Below is a small trained network, with its code and all its weights. Each question gives an input and a class and asks what happens when units are switched off, that is, made to give their printed mean instead of their output.

import numpy as np


def w(rows, s, z=0):
    codes = np.array(rows[::2]) - 128.0
    scale = np.full(codes.shape[1], s)
    scale[-1] = z or s
    return codes * scale


def f(y):
    return np.maximum(y, 0)


def log_softmax(a):
    a = a - a.max(-1, keepdims=True)
    return a - np.log(np.exp(a).sum(-1, keepdims=True))


def net(x, mask):
    res = np.array(x, float).reshape(1, 4) / 4 @ E
    y = f(res @ A[0][:, :-1].T + A[0][:, -1])
    res = res + np.where(mask, y, B[0][:, -1]) @ B[0][:, :-1]
    return log_softmax(res[-1] @ U[:, :-1].T + U[:, -1])


A, B = {}, {}
E = w([
[130,105,195,139,153,163,149,206,136,135],'x0',
[133,177,2,120,117,112,90,176,105,191],'x1',
[132,132,124,125,225,97,80,175,156,113],'x2',
[151,169,203,103,77,120,5,130,99,185],'x3',
],0.0053)
A[0] = w([
[122,133,229,129,140,129,52,116,126,130,48],'neuron 1',
[124,127,143,128,110,131,136,111,130,127,179],'neuron 2',
[131,123,51,131,174,123,174,92,137,106,142],'neuron 3',
[136,148,97,126,96,120,2,125,116,165,179],'neuron 4',
[128,138,55,125,83,133,137,192,113,168,38],'neuron 5',
[135,119,201,123,58,139,161,68,124,124,202],'neuron 6',
[126,126,158,124,94,132,146,99,128,130,178],'neuron 7',
[132,120,208,130,177,134,146,199,136,125,255],'neuron 8',
],0.021,0.00088)
B[0] = w([
[238,108,134,86,59,94,139,64,169,113,236],'neuron 1',
[119,138,148,146,125,131,120,105,120,128,153],'neuron 2',
[97,109,3,103,145,97,170,78,139,39,231],'neuron 3',
[95,197,129,61,152,57,48,171,113,229,254],'neuron 4',
[166,138,87,172,73,190,158,136,138,222,221],'neuron 5',
[96,152,218,210,112,127,90,48,74,113,227],'neuron 6',
[114,141,162,166,129,134,107,89,106,123,173],'neuron 7',
[136,69,199,107,179,171,133,248,141,98,233],'neuron 8',
],0.02,0.01)
U = w([
[156,140,75,171,61,193,191,119,150,175,81],'0',
[221,68,180,88,98,121,122,136,185,86,2],'1',
[84,102,68,118,161,90,186,83,147,42,146],'2',
[91,164,187,245,93,141,93,54,55,115,182],'3',
[92,81,158,136,216,224,163,254,139,115,208],'4',
[112,206,120,76,132,72,60,163,120,210,131],'5',
],0.0056,0.00097)

Each question gives the input, the list of numbers given to net, and the class t.
The units are the neurons (one row each of A and B). Each row of codes is followed by its name. A weight is (code - 128) times the scale printed after its matrix; where a second scale follows, it is the last column's (A, B and U).
mask holds one flag per neuron, in row order. A switched-off neuron (its flag False) gives its mean, the last column of its row in B, instead of its output. The means were averaged over made-up inputs and are rounded, as every weight is.
A unit's drop is (log p(t) with every unit on - log p(t) with that unit switched off) / (log p(t) with every unit on - log p(t) with every unit switched off).
The circuit of an input: a set's keep is (log p(t) with only the set's units on - log p(t) with every unit switched off) / (log p(t) with every unit on - log p(t) with every unit switched off). Starting from all 8 units, units are removed one at a time, each time the one whose removal leaves the highest keep (on an exact tie, the one counted first), for as long as the keep stays at least 0.8.
circuit, biggest first: the units of the circuit, biggest drop first
unit that matters most: the unit with the biggest drop
top k neurons: the k neurons with the biggest drops, biggest first
drop when u is switched off: that unit's drop, to one decimal
input [1,6,-1,-4], class 0: unit that matters most : neuron 5
input [-1,-6,8,-4], class 4: top 2 neurons : [neuron 8; neuron 1]
input [-1,2,-2,-1], class 0: circuit, biggest first : [neuron 4; neuron 8; neuron 6]
input [0,2,8,-2], class 4: circuit, biggest first : [neuron 1; neuron 4]
input [3,0,1,1], class 1: top 2 neurons : [neuron 4; neuron 5]
input [0,7,8,-4], class 0: top 2 neurons : [neuron 5; neuron 8]
input [-7,6,2,-4], class 2: top 2 neurons : [neuron 3; neuron 1]
input [6,6,8,1], class 4: top 3 neurons : [neuron 8; neuron 1; neuron 6]
input [-2,-2,-5,8], class 3: top 2 neurons : [neuron 6; neuron 7]
input [3,0,0,1], class 1: top 3 neurons : [neuron 4; neuron 5; neuron 3]
input [-5,-7,-7,-4], class 3: drop when neuron 6 is switched off : 0.1
input [-6,5,3,-8], class 2: drop when neuron 3 is switched off : 2.2
input [7,-4,-2,5], class 1: drop when neuron 8 is switched off : 0.5
input [-6,1,3,-2], class 2: unit that matters most : neuron 3
input [2,-8,1,8], class 1: drop when neuron 8 is switched off : 0.2
